[  5   9 -10   1 -21 -28 -12 -15  24  14  22  15   4  56   5 -24 -10 -22
  15  33  -7 -15  13  12   2  14   3  20  19  -9 -13 -21  -1   1  28 -50
 -12   0]  Q520 N
[ -1   9   6  -5  -6  -5  -5  -1  -6  -6  -1   3  -7   3  -4  -7   6  -6
  -4  10   5 -10   2   3  -3   1   2 -10  -1  -2   3  -6  -2  -1   8 -10
   1  -3]  Q520 N
[ -1   8   1  -6 -14 -13  -5 -13   8   1   3  10   3  27  -3 -13  -2 -14
   7  30   4 -15  11   6   3  10   0   3   9  -6  -3 -16  -1  -4  18 -31
  -2   0]  Q35 N
[ -4   7  14   1 -10  -1   1 -14  -4  -8 -19   1  -7  -8 -10  -2  13  -5
   5  -1   6 -14  -2   4  -1   1  -2 -13  -5   2   1  -9  -3  -6   1 -11
   4  -8]  Q520 F
[  6  -9   6 -30   7  -1   7 -10  -4  -3 -15 -10  -4  -5  13   4  -5  -1
   3   2  -1  10  -5  -9 -10   7   2   2   7  -1  -1 -10   1  -3 -12 -15
 -14  -6]  Q564 F
[  8  19  -7 -13 -20 -20  -9 -12  28  10  28  18   3  52   5 -31 -24 -24
  14  43  -1 -18  26   8   6  17   3  16  18 -14  -3 -28   4  -4  25 -47
  -5  10]  Q520 N
[ -1  15   4 -26  -7   0   2   8   6  -2  15   5  -5  20  -7 -14  -2 -10
   5  16   7   4  22  -3   3   4  -1   1   5  -6   1 -13   8  -4   8 -25
  -7  14]  Q520 N
[ -5 -19  10  -2  11  -3   5   2 -32 -14 -20 -15   0 -14   3  11   3  -2
  -8  -4   2   9 -20   0 -10  -7   5  -6   4  12  -8  16  -3   2 -12  15
  -1 -10]  Q564 Z
[  5   7   9 -12  -4  -6  -2 -17  10  -1  -6   4  -4  10  -3  -8  -1 -12
   6  18   4 -18   8   3   0  12  -2  -5   4  -5   0 -21  -3  -6   3 -24
   0  -6]  Q520 N
[  3  15   1  -6 -12 -10  -1  -6  -4  -2   5   8  -7  15   9  -8  -2 -14
   4  16   3 -12   6   6  -1   5  -1  -7  -1  -5   2 -18  -2  -1  14 -17
   3  -4]  Q520 C
[ -2   7   5  -9  -6  -5   4   0 -20  -9  -2   1 -10   8  11  -3   4 -12
  -2  13   1  -5  -2   3  -5   3  -1 -11  -2   0  -4  -8   0  -1   8  -9
   3  -6]  Q520 C
[  3  -3   7 -19   2   2   2  -4  -2   0 -15  -8  -8 -19   2   3   6   1
   3   0   0 -17   1  11  -4   3  -2 -15  -1  -1   5 -12  -3  -6  -3  -7
  -3 -11]  Q520 N
[ -3   1  10  -9  -2   4  -1  -2  -5  -6 -12  -5  -4  -8  -6   2  10   8
   4 -10   1 -12  -6  12  -4   4  -4 -14  -2   1   3  -6  -2  -4   0  -5
   3 -10]  Q520 N
[ -2   8   7 -16  -2 -11   5 -10 -14  -7   1   5  -7  19   9  -9  -4 -14
   1  22   5  10   3  -5   0   5   2  -3   9  -5  -4  -6   2  -3   3 -21
  -2   2]  Q35 C
[ -1  -7  13 -12   7   6   5  -3 -19 -11  -7 -14  -3  -6   5  12  -3   2
  -3 -14  -4   4 -14   0  -6   1  -1  -7  -4   7   0  -1  -4  -2  -6   5
   2  -5]  Q564 N
[  0   6  15 -11  -6  -5  -1 -19 -11  -9 -11   0  -9   8   1  -9   7 -13
   5  14   3 -12  -4   7  -5  12  -1  -9   9  -1  -5 -16  -4  -6   3 -29
   0 -14]  Q520 N
[  7  -8   6 -23  12   0   4  -1  -2  -6  -4 -10  -2   2  11   3 -14  -3
   2   5  -4  -6  -3   2  -6   7   0   0   9  -1  -1  -9  -5  -3 -10 -13
  -6   0]  Q564 N
[ -3  10   5   5  -7  -2  -4   0  -2  -1   1   5  -8   5  -5 -10   9  -6
   0   3   1  -7   0  11  -1  -1  -2  -9   2   1   0  -5   3   2   7 -12
   4  -8]  Q520 N
[ -4  12   3   5  -9  -6  -2  -1 -12   0   1   7  -8   8   3  -7  10  -7
  -2   9  -1  -1  -2   1  -2  -4  -1 -10  -5  -3   2  -8   0   0  14 -11
   3  -8]  Q520 C
[-15  -5   2  21   4  -4  -1   0 -27  -5   4  -2   6  12   4   5   9   4
  -1 -13  -7  29 -21   0 -10  -9   3   8   6   8 -12  21   1   7   0   3
   6  -3]  Q881 N
[ -5   3  -7  -7  -4 -10  -2  -5  -1  -2  16  -1   3  36   4  -7  -7  -8
   7  17  -8  12   4   5   1   4   4  16  16   1 -14   0   2  -1  12 -27
  -8   8]  Q564 N
[ 12 -14   1   3  -4  -9  -4 -20   2   0  -9   6   2  -2  -1  -1  -9  -7
  -2  19   0 -33  -1   3  -4  13   1  -5   4   0   2  -5 -12  -6   7   1
   7 -13]  Q520 Z
[ -3  -1  -3  -8  -5  -2  -2   3   0   1  11  -1   0  18   1 -17   3  -9
   4  14  -4   3  -2  12  -3   0  -2   1  14  -5  -3  -4   3   3   4 -18
  -3  -2]  Q520 N
[  2   3  -2   9  -3  -5   4  -3  -5  -1  10  -5   3  22  11   9 -13  -5
   1   6  -9   2   4  -7   0   2   2   9  -6   1 -11  -1  -4  -1  14  -3
   3   4]  Q881 C
[  1   4   3   6  -7 -14  -8 -21   0   2  -7   9  -4  13   3 -16   2 -13
   6  21  -1 -12  -2  10  -4   8   0  -1  12  -1   3 -15  -4  -1   9 -27
   2 -12]  Q520 C
[  1   8   2 -20 -13  -9  -2  -6   2  -4   4   3  -4  21  -2 -13  -6 -13
   6  27   4 -11  19   5   0  10   1  -5  11  -9  -1 -18   1  -6   9 -29
  -3   5]  Q520 N
[  1  -3  10  -6   2   2   4   3 -20  -9 -20  -7  -9 -23   0   7  13   0
  -6 -16   3 -10 -10   8  -9  -4  -5 -16 -10   5   5  -1  -2  -3  -1   9
   4 -15]  Q520 C
[ -2  -4  -1   7  -4  -4  -9  -3   7  -2  -6   3   6   6 -12  -4 -33   1
   3  14   3 -11  -7   8   4   2  -2   4   9  -1   0   2  -5  -1   5  -8
   3  -3]  Q520 Z
[-16   2   4  18   0  -3  -4   0 -35  -5  -6   4  -6   7  -7  -5  24  -2
   4   0  -1   9 -15  10  -7 -13  -5  -3   3   7  -5   8   4   7  10  -6
   4 -13]  Q520 Z
[-16   4  10  18  -3   1  -2   2 -26 -14   2  -2  -5   1 -11  -9  17  -1
   0  -6   0   5 -22  14  -3  -8  -2  -7   3   6  -3  13   3   1   2  -1
  19  -5]  Q520 N
[ -4  -3  14 -18   6   8   8   8 -23 -15 -24 -11 -15 -33  -3   9  15   0
  -7 -12   4  -7  -6   1  -7   0  -4 -25 -24   5   6  -1  -7  -4  -9   9
   0 -10]  Q520 N
[ -3 -20   1   5   9   2  -2  -4  -8   2 -16  -9   4 -10   2   9   6  10
   1  -7  -3  10 -12  -2  -6  -4   3   6   2   7  -4  11  -4   1  -9   8
  -5  -8]  Q564 F
[  6  -5  -3   6   0   6  -3   8   6   3  -2  -8   1 -16  -2   8   4   4
   2 -19  -1 -22  -2  12  -5  -2  -4 -11 -12   2   3  -6  -4   0   3   8
  -1  -9]  Q35 N
[  4   8   6 -17  -6  -6   2  -9  -1  -8  -5   5  -6   3  -5  -1  -4  -9
   0  19   7 -21  10  -1   1  11  -2  -9  -3  -4   1 -17  -3 -11   8 -11
   4   1]  Q520 N
[ -3   4  11 -14  -3   2   1  -2 -14  -9 -14  -1  -9 -15  -9  -5  14  -3
   2   4   4  -6  -1   7  -3  -2  -4 -19  -2  -2   9  -5   4  -3  -3  -5
   1  -8]  Q35 N
[  6  -4  13 -21  -1  -6   5 -12 -11  -9 -13  -4  -7   4   2  -5   0 -12
   5  12   1 -24  -5   6  -8  12  -3 -13  12  -2   1 -16  -8 -10   2 -24
   4 -14]  Q520 N
[ -4   6   2  -4  -5  -2  -8   7   0  -4   6   3   1  13  -1  -7   5  -8
   4   4  -4  -3   3  11  -1   0   0  -5   0   2  -2  -5   2   3  12 -10
  -2   0]  Q520 N
[  1 -13   0  12  -2 -15  -6 -30  -7  -1   5  -5   9  42  13  -3 -13  -6
  11  14 -14  -4 -26  12  -7   9  10  16  24   6 -20   2  -9  -3  10 -30
   8 -14]  Q564 W
[  7   4   5 -22  -3 -12   3 -12  -3  -3 -16   5 -10   1   7  -6   4 -15
   8  25   9  -9   7  -2  -3   9  -1 -10   2  -5   6 -21  -3  -6   0 -17
  -5  -8]  Q520 C
[ -3   9   9  -8  -5  -8  -5  -7   4  -9   4   3  -2  19  -4 -12  -2  -8
   3  23   5 -11   5   6   3   8   2   0   6  -3  -4  -8   2  -6  13 -23
  -3  -4]  Q520 N
[  6  -1   2 -26  -4   1   3  -6   9  -1  -6  -2  -3  -1   3  -9  -3  -9
   3   8   1 -24   8  10  -2  10  -3 -10   2  -1   6 -20  -4  -6   6 -12
  -3  -4]  Q520 N
[  0   9   3 -18  -5  -1  -2   3  16   1   5   2  -5   6  -5 -13   0 -10
   6  10   8 -11  18   5   2   8  -1  -7   3  -6   5 -14   6  -5   5 -20
  -7   5]  Q520 N
[ -4   3  -7   8   3  -6   6   2 -11   2  15   3   3  15   8  -1  -9   3
   2   6  -4  25  -3 -10   2  -7   8  14   5  -1  -7  11   3   1  -1   6
  -1   9]  Q881 C
[ -1  -3   4 -14   3   6   2  -2  -8  -2  -2  -9  -3  -1  10   1   2  -2
   2 -13  -5   5 -10   6  -6   0   1  -4   5   3  -3  -6  -2  -1  -6 -12
  -3  -5]  Q564 N
[-2 -3  0  1 -4 -1 -5  0  0 -1  4  2  1  7 -1 -8  2 -4  2  3 -5 -7 -6 11
 -3  0  2 -1  8  4  2 -3 -1  8 10 -8  4 -8]  Q520 N
[  2   0  13 -18   4   2   5   2  -5  -8 -19 -12 -10 -23  -3   6   6  -3
  -4 -11   5 -21   3   4  -3   7  -4 -23 -14   3   8 -10  -4 -11  -5  -1
   3  -7]  Q520 N
[  3  10  11 -19  -6  -4  -5 -15   7  -5 -12   0  -7   6  -2   1  -4 -13
   0  11   1 -34  10   7  -1  15  -2 -20  -8  -2  -4 -25 -15 -10  14 -24
   6  -5]  Q35 N
[ -8  10  11  -7   1  -1  -3  -9  -9  -7  -9   2 -11  -3  -9  -2   8  -9
   5   7   8  -4   0   0   0   7  -1 -12   0  -1  -3  -8  13  -6  -1 -17
   5  -3]  Q520 N
[ -2 -10   7  -2   8  -1   2 -17  -1  -6 -22  -3   2  -7   2  14   3   4
   3  -8   0   0  -1  -6  -5   1   4   2  -5   3  -6   3  -5  -4  -8  -2
  -6  -5]  Q564 F

[12  7 -5  6 -5 -8  2  4  7 10  2  5 13  5  1  3 -3 -2 -4  1 -3 -8  1  0
 -2  2 13 -8  0 -2  3  1  1  0 -8  6 -8 -2]  <41> <70>
[ -3   9   0   7  -4  10   0   1  -1  10   5   4   3   3  -1  -1  -2 -15
  -4   0  -4   3   9  -4   4  17   8   1   8   0   4  -1   2   7  -5  -5
  -5  -3]  <38> <70>
[  2   5   3   4  -2   1  -3   0   0  10   0   0  -3  -2  -4  -3  -3  -4
   1   4  -3  -1   0   3   1   3   2  -7   0   1   0  -2   3   2 -12   3
  -3  -1]  <41> <68>
[-10  -4  -5   4  -1   9   8   9   1  -6   0   0  26   4  11   2   2  -5
  -7  -5   1   1   6  -7  -1   7 -10  10   2   1  -7   1   2   5   4 -14
   4   2]  <31> <70>
[ -5   2   1  -3  -9  -1   4  -3   0  -5  -9   1   2  -5  -3   0   2 -10
   3 -11  -4  -1   2  -7   1   5  -9  -1  -1   4  -1   0  -4   5   4   2
 -12  -3]  <35> <70>
[ -7  -4  -4  -2  -9   2   0   2   3   0 -13   1  14   1   4  -1   0 -16
  -3 -11  -8   0   4  -7  -8   5 -11  -6  -2   7  -3   4  -8   7   5   3
  -7   2]  <35> <70>
[ -7   2 -10   7  -4   3  -2   5   8  -2  -4  -2  11   2   7   4  -4  -3
  -8   0  -2  -3   2  -6  -1  -3   3  10   0  -5   4   2   9   6  -6  -7
   0  -4]  <38> <70>
[ -5   8  -3  12   3  11   0   7  -2  13  11  -3   1   2  -3   2  -6   0
  -8   7  -3  15   2  -3   7  15  10   7   3  -3   9  -2   9   5  -5 -10
   4  -6]  <38> <70>
[ 2 10 -6 11 -2 -1 -3  3 -1  7  6  1  2  5  0  2 -3  3 -4  4 -3 -7 -1 -2
  6  4 16 12  2 -7 11  0  8  3 -9 -3 -2 -6]  <38> <70>
[ -7   6  -7  12  -7   7  -4  -3  -2   1  -9  -5  -9   0  -4   0  -6  -2
  -7   4  -2  -2  -5  -5   4  -9   5   8  -1  -7  11  -4  18  11  -6  -6
  -2 -12]  <38> <68>
[ -4   5  -6   7   5   7  -9   2  -2  -1   2 -12  -4   1  -7  -2  -9   6
  -7   7   2  -2   3  -1   8  17   7  14  -2  -5   9  -2   6   6  -3  -5
   5  -8]  <38> <68>
[-2  6 -7  7 -7  0 -3  4 -1 -4  4 -4  1  5  4  2 -4  3 -3  1 -1 -6 -2 -5
  3 10 11 17 -3 -8  9 -4  8  4 -5 -7 -2 -5]  <38> <70>
[  2   9  -3   0   4   3   1 -11   3   3   6  -1 -15   3   1  -2  -6   3
  -6  12   4   4   1  14   5  -9  13  -2  -8  -4  -1   2  14  -2 -12   5
   0  -9]  <38> <68>
[-3  8 -7  6 -1  6 -1  2  6  2  5  0 10  6  5  1 -5 -4 -7  5 -1  1  2 -4
  5  6  9  6 -3 -4  2  1  9  5 -8 -6  1 -4]  <38> <70>
[  7   2  -4   7  -1  -1   0   9   5  15   2   3  10   0   0   0   1  -2
  -8  10  -6  -2  -2  -1  -1   3   5 -10   2   3   3  -1   0   0  -2   3
   3   2]  <41> <70>
[-15   2   3  -1  -6   2  -3 -15 -11 -14  -5  -7 -31  -3  -7  -2  -5   4
   7 -11   4  -1  -5  -1   7  -4  -4  15  -2  -3   5  -5   8   5   4  -4
  -8 -11]  <31> <68>
[ 0  0 -2  9  1  2 -4 16  2 11  0  0 21 -1 -5  3 -1 -5 -3 -5 -8 -3  2 -8
 -4 22 -2  1  4 -2  7 -1 -7  8  3 -4  3  4]  <41> <70>
[ 9  2  0  4 -2 -8 -3  8  4  7  0  3  7  0  1  1 -3 -1 -4  0 -5 -4 -3  0
 -3  1  6 -6  1  0  3 -1  1 -1 -4  5 -4  1]  <41> <70>
[ 6  7 -5  8 -2  4 -2  6  2 10  6  3 11  6  2  2 -2 -4 -4  2 -3 -7  0 -3
  3  9 10  0  3  0  4 -1  2  8 -5 -2  2 -1]  <38> <70>
[ 8  6 -5  4 -6 -4 -8  7  7  6 -4  0  5  2 -5  1 -2 -7 -2 -6 -7 -8  5 -2
 -3 17  4 -1 -2 -1  5  0 -4  5 -3  4 -7  3]  <41> <70>
[ -6  -8   0  -4 -14   0   2  -6   2  -7 -17  -3   0   0   4   0  -1  -4
  -2  -4   0   4  -5   0  -6 -15 -11  -4  -4   5  -3   0   3   2   1   1
  -2   0]  <35> <68>
[-5 10 -4  5 -9 -1 -6 -1  2 -3 -3 -1  3  6  1  1 -5 -4 -2 -6 -5 -9  5 -8
  2  8  6 12 -2 -5  9 -1  5  6 -6 -1 -8 -5]  <38> <70>
